Below is a small trained network, with its code and all its weights. Each question gives an input and a class and asks what happens when units are switched off, that is, made to give their printed mean instead of their output.

import numpy as np


def w(rows, s, z=0):
    codes = np.array(rows[::2]) - 128.0
    scale = np.full(codes.shape[1], s)
    scale[-1] = z or s
    return codes * scale


def f(y):
    return y / 2 * (1 + np.tanh(0.7978845608 * (y + 0.044715 * y**3)))


def log_softmax(a):
    a = a - a.max(-1, keepdims=True)
    return a - np.log(np.exp(a).sum(-1, keepdims=True))


def net(x, mask):
    res = np.array(x, float).reshape(1, 8) / 4 @ E
    y = f(res @ A[0][:, :-1].T + A[0][:, -1])
    res = res + np.where(mask, y, B[0][:, -1]) @ B[0][:, :-1]
    return log_softmax(res[-1] @ U[:, :-1].T + U[:, -1])


A, B = {}, {}
E = w([
[86,164,186,155,43,86,71,73,242,176,117],'x0',
[101,219,160,191,186,61,132,159,157,100,188],'x1',
[137,160,65,138,99,147,112,107,157,123,150],'x2',
[88,205,143,42,106,98,254,55,104,104,111],'x3',
[123,123,144,134,131,109,136,141,113,151,117],'x4',
[107,147,67,156,35,37,137,174,120,237,137],'x5',
[193,203,115,153,93,86,141,163,170,100,12],'x6',
[132,115,142,120,140,132,127,131,123,114,126],'x7',
],0.0076)
A[0] = w([
[69,87,118,87,144,139,123,84,130,178,210,2],'n0',
[138,146,105,94,100,90,113,172,159,94,43,27],'n1',
[130,174,125,186,190,57,146,151,147,90,192,16],'n2',
[54,118,154,64,141,168,126,145,154,163,204,54],'n3',
[203,171,133,89,143,95,118,163,188,115,24,44],'n4',
[80,92,162,148,69,86,130,120,177,173,108,234],'n5',
[161,32,140,161,144,113,73,198,154,147,156,139],'n6',
[128,87,2,131,185,59,165,185,25,73,122,91],'n7',
[107,163,142,24,135,101,193,108,110,164,153,243],'n8',
[197,80,106,68,85,173,109,80,97,188,75,21],'n9',
[92,131,34,136,64,92,147,204,93,166,146,163],'n10',
],0.0084,0.0043)
B[0] = w([
[206,174,54,43,212,94,140,145,65,177,63,177],'n0',
[144,143,75,42,174,72,133,141,118,209,175,180],'n1',
[116,179,203,130,140,167,255,181,223,179,132,192],'n2',
[184,187,84,38,180,114,73,185,94,173,50,174],'n3',
[170,186,79,165,198,125,96,167,48,135,121,218],'n4',
[64,34,53,109,158,137,130,112,122,50,166,247],'n5',
[168,141,137,171,20,132,106,84,113,152,106,227],'n6',
[49,79,105,141,154,65,52,71,225,128,88,241],'n7',
[133,101,171,220,69,173,79,50,109,147,96,254],'n8',
[99,67,158,118,143,153,246,198,234,223,167,193],'n9',
[178,64,166,182,174,172,169,134,54,44,125,237],'n10',
],0.0083,0.0076)
U = w([
[204,190,40,103,194,73,134,174,60,208,99,34],'0',
[112,120,171,150,146,171,254,187,217,238,178,52],'1',
[117,137,112,164,113,169,131,138,118,108,113,255],'2',
[170,106,141,155,143,118,134,95,129,113,152,214],'3',
[46,102,54,120,127,88,82,105,208,67,79,54],'4',
[150,126,113,140,101,138,135,130,117,84,115,217],'5',
[164,103,142,151,144,201,163,145,69,20,136,129],'6',
[166,164,145,199,23,157,105,77,94,156,96,40],'7',
],0.0077,0.0063)

Each question gives the input, the list of numbers given to net, and the class t.
The units are the neurons (one row each of A and B). Each row of codes is followed by its name. A weight is (code - 128) times the scale printed after its matrix; where a second scale follows, it is the last column's (A, B and U).
mask holds one flag per neuron, in row order. A switched-off neuron (its flag False) gives its mean, the last column of its row in B, instead of its output. The means were averaged over made-up inputs and are rounded, as every weight is.
A unit's drop is (log p(t) with every unit on - log p(t) with that unit switched off) / (log p(t) with every unit on - log p(t) with every unit switched off).
The circuit of an input: a set's keep is (log p(t) with only the set's units on - log p(t) with every unit switched off) / (log p(t) with every unit on - log p(t) with every unit switched off). Starting from all 11 units, units are removed one at a time, each time the one whose removal leaves the highest keep (on an exact tie, the one counted first), for as long as the keep stays at least 0.8.
circuit, biggest first: the units of the circuit, biggest drop first
most important unit: the unit with the biggest drop
top k neurons: the k neurons with the biggest drops, biggest first
drop when u is switched off: that unit's drop, to one decimal
input [3,-2,-7,-8,-7,5,-4,1], class 7: most important unit : n6
input [-7,-7,2,1,-7,-7,-7,2], class 0: circuit, biggest first : (n0, n3)
input [3,5,5,-3,-4,-7,8,2], class 0: circuit, biggest first : (n4, n1)
input [-4,1,4,3,0,7,-8,3], class 0: top 2 neurons : (n0, n3)
input [-6,-2,4,-1,5,-5,6,4], class 0: circuit, biggest first : (n4, n10)
input [-8,-2,1,-7,4,2,7,-4], class 4: top 2 neurons : (n7, n0)
input [1,-6,7,-7,-5,-6,8,-3], class 0: circuit, biggest first : (n4, n1)
input [-7,4,-3,-3,5,-6,-2,6], class 4: top 2 neurons : (n7, n10)
input [6,-7,-3,-7,-4,2,3,-6], class 1: top 3 neurons : (n9, n7, n8)
input [8,7,4,-7,0,-7,-8,8], class 0: circuit, biggest first : (n3, n0)
input [-8,7,-3,1,6,-8,8,8], class 0: circuit, biggest first : (n4, n10)
input [2,-5,3,6,0,7,6,-1], class 6: top 2 neurons : (n10, n5)
input [5,5,2,1,-5,-3,0,4], class 1: top 2 neurons : (n2, n7)
input [-2,3,-7,8,-4,3,2,4], class 7: circuit, biggest first : (n8)
input [-4,-3,2,-7,5,-2,5,6], class 7: top 2 neurons : (n6, n5)
input [-3,6,7,-8,2,3,-3,2], class 7: top 4 neurons : (n6, n9, n5, n1)
input [-7,-8,3,7,4,3,-5,4], class 1: top 2 neurons : (n9, n5)
input [1,5,7,7,4,-6,7,5], class 0: top 2 neurons : (n4, n1)
input [1,8,7,0,7,8,-8,0], class 0: top 3 neurons : (n0, n3, n9)
input [2,7,-7,-5,4,-7,-5,1], class 1: circuit, biggest first : (n2)
input [-6,-6,4,3,1,3,-8,6], class 0: top 3 neurons : (n0, n3, n5)
input [5,-7,-8,-5,-4,-5,-8,-2], class 0: top 2 neurons : (n0, n3)
input [6,2,-4,0,6,5,3,-5], class 4: drop when n7 is switched off : -0.6
input [-8,-1,0,-4,-4,-1,3,-3], class 4: drop when n7 is switched off : 0.8
input [-8,8,4,-3,5,-7,-7,6], class 1: drop when n3 is switched off : -0.1
input [1,-4,4,-1,0,-2,6,6], class 0: drop when n6 is switched off : 0.0
input [-2,7,6,2,1,3,-3,7], class 1: top neuron : (n2)
